Below are the code and all the weights of a small trained network. Each question names an input and a class and asks about switching units off, where a switched-off unit gives its printed mean instead of its output.

import numpy as np


def w(rows, s, z=0):
    codes = np.array(rows[::2]) - 128.0
    scale = np.full(codes.shape[1], s)
    scale[-1] = z or s
    return codes * scale


def f(y):
    return np.maximum(y, 0)


def log_softmax(a):
    a = a - a.max(-1, keepdims=True)
    return a - np.log(np.exp(a).sum(-1, keepdims=True))


def net(x, mask):
    res = np.array(x, float).reshape(1, 6) / 4 @ E
    y = f(res @ A[0][:, :-1].T + A[0][:, -1])
    res = res + np.where(mask, y, B[0][:, -1]) @ B[0][:, :-1]
    return log_softmax(res[-1] @ U[:, :-1].T + U[:, -1])


A, B = {}, {}
E = w([
[149,133,102,213,186,122,110,188,103,218,114,132],'x0',
[145,86,2,89,168,133,169,62,191,119,162,111],'x1',
[133,58,98,97,87,140,50,188,232,190,90,111],'x2',
[130,62,122,181,139,76,166,50,156,156,154,192],'x3',
[49,179,116,161,192,144,121,137,185,84,211,72],'x4',
[155,105,133,111,149,142,162,180,140,168,229,136],'x5',
],0.01)
A[0] = w([
[72,193,102,158,211,81,182,98,95,40,139,119,114],'n1',
[92,145,175,120,144,97,145,171,154,92,104,64,37],'n2',
[122,132,65,149,145,178,91,249,177,166,179,93,211],'n3',
[72,124,176,173,181,85,162,154,116,164,164,182,67],'n4',
[118,123,107,119,151,164,85,255,179,176,195,48,108],'n5',
[92,123,208,205,198,91,136,109,145,167,182,151,68],'n6',
[201,114,65,99,82,153,147,95,168,171,137,162,2],'n7',
[114,43,61,114,145,110,174,60,220,111,195,170,131],'n8',
[147,83,154,116,145,168,124,118,80,97,158,130,33],'n9',
[132,111,146,172,74,98,91,176,63,191,99,216,134],'n10',
[99,119,222,73,89,101,149,123,98,121,134,149,46],'n11',
[131,136,111,122,137,113,181,61,111,89,151,128,148],'n12',
[137,27,4,102,135,117,161,49,214,137,172,139,196],'n13',
[211,26,50,168,114,179,148,106,159,143,114,108,108],'n14',
[106,109,145,204,183,57,113,105,158,155,182,136,89],'n15',
[70,193,119,150,188,113,182,88,112,66,180,120,74],'n16',
[88,118,133,106,147,108,55,146,233,125,45,86,163],'n17',
[99,145,132,154,206,105,154,52,103,80,125,99,140],'n18',
[131,115,16,139,217,136,131,131,92,189,87,108,96],'n19',
[184,108,179,144,112,104,138,134,82,158,111,136,35],'n20',
[94,85,123,114,67,136,29,108,230,137,31,54,124],'n21',
[106,198,99,143,145,102,145,86,105,93,121,144,77],'n22',
],0.0087,0.0034)
B[0] = w([
[203,163,82,180,65,208,96,122,131,176,138,135,209],'n1',
[154,113,135,154,126,151,159,68,110,98,131,145,153],'n2',
[165,210,89,102,155,163,184,127,130,171,142,2,229],'n3',
[74,82,154,78,140,132,124,132,179,53,89,142,174],'n4',
[205,191,70,168,105,223,113,162,158,169,203,30,226],'n5',
[96,18,103,84,137,137,109,134,198,104,152,164,181],'n6',
[134,69,149,141,144,123,89,77,172,98,108,198,176],'n7',
[146,160,132,52,183,111,183,178,224,182,171,49,223],'n8',
[93,114,113,117,94,112,151,185,111,135,136,98,143],'n9',
[179,99,168,158,139,97,135,64,86,153,53,233,208],'n10',
[121,156,141,116,176,112,158,147,123,195,114,81,168],'n11',
[133,121,80,111,162,181,96,161,180,115,140,96,189],'n12',
[101,120,219,66,242,35,179,195,220,154,87,98,252],'n13',
[125,87,181,119,176,96,120,73,109,120,51,164,200],'n14',
[172,102,169,107,173,119,136,69,214,113,170,108,176],'n15',
[152,126,59,156,89,212,92,107,106,100,184,116,203],'n16',
[91,141,32,131,16,170,60,150,61,90,150,151,199],'n17',
[166,148,133,185,98,187,110,119,151,152,153,80,191],'n18',
[167,175,178,106,172,80,219,205,112,191,98,108,186],'n19',
[103,152,130,148,143,104,110,132,86,118,44,144,168],'n20',
[72,107,74,139,46,165,120,106,77,75,137,173,217],'n21',
[197,143,118,197,103,169,133,118,108,132,127,91,169],'n22',
],0.0081,0.015)
U = w([
[9,152,99,77,102,72,138,188,116,110,117,88,111],'0',
[166,119,192,164,160,64,142,124,32,218,52,162,136],'1',
[44,114,173,144,126,50,116,95,169,62,254,201,1],'2',
[148,167,109,141,127,219,133,145,172,168,192,45,177],'3',
[125,61,192,96,245,56,163,145,235,163,121,120,146],'4',
[93,50,117,143,40,195,79,105,98,64,123,202,101],'5',
],0.0091,0.0055)

Each question gives the input, the list of numbers given to net, and the class t.
The units are the neurons (one row each of A and B). Each row of codes is followed by its name. A weight is (code - 128) times the scale printed after its matrix; where a second scale follows, it is the last column's (A, B and U).
mask holds one flag per neuron, in row order. A switched-off neuron (its flag False) gives its mean, the last column of its row in B, instead of its output. The means were averaged over made-up inputs and are rounded, as every weight is.
A unit's drop is (log p(t) with every unit on - log p(t) with that unit switched off) / (log p(t) with every unit on - log p(t) with every unit switched off).
The circuit of an input: a set's keep is (log p(t) with only the set's units on - log p(t) with every unit switched off) / (log p(t) with every unit on - log p(t) with every unit switched off). Starting from the 12 units with the biggest drops (on a tie, the unit counted first), units are removed one at a time, each time the one whose removal leaves the highest keep (on an exact tie, the one counted first), for as long as the keep stays at least 0.8.
units of the circuit, in order: the units of the circuit, biggest drop first
most important unit: the unit with the biggest drop
k most important neurons: the k neurons with the biggest drops, biggest first
drop of u: that unit's drop, to one decimal
input [-5,7,5,4,7,-6], class 4: units of the circuit, in order	n13
input [2,-6,-2,5,2,-4], class 5: units of the circuit, in order	n13, n3
input [5,-2,8,4,-8,-7], class 5: 2 most important neurons	n21, n17
input [8,3,-2,0,1,-7], class 1: 4 most important neurons	n5, n19, n8, n3
input [-7,0,-2,-7,1,-4], class 5: units of the circuit, in order	n3, n8
input [-1,-5,-1,8,-3,0], class 1: 4 most important neurons	n13, n10, n8, n20
input [4,-4,3,7,3,-4], class 5: 2 most important neurons	n13, n8
input [-8,-3,5,7,0,0], class 4: 2 most important neurons	n13, n8
input [7,-7,-7,8,1,4], class 5: 2 most important neurons	n13, n8
input [6,5,-8,2,-4,0], class 4: 4 most important neurons	n5, n17, n3, n19
input [8,-3,8,4,0,-7], class 5: 2 most important neurons	n21, n17
input [0,1,0,-4,-5,-3], class 5: drop of n3	0.1
input [5,-6,2,3,3,2], class 4: drop of n22	0.1
input [1,4,7,2,-6,-4], class 4: drop of n13	4.5
input [-2,2,4,0,-1,-6], class 5: most important unit	n21
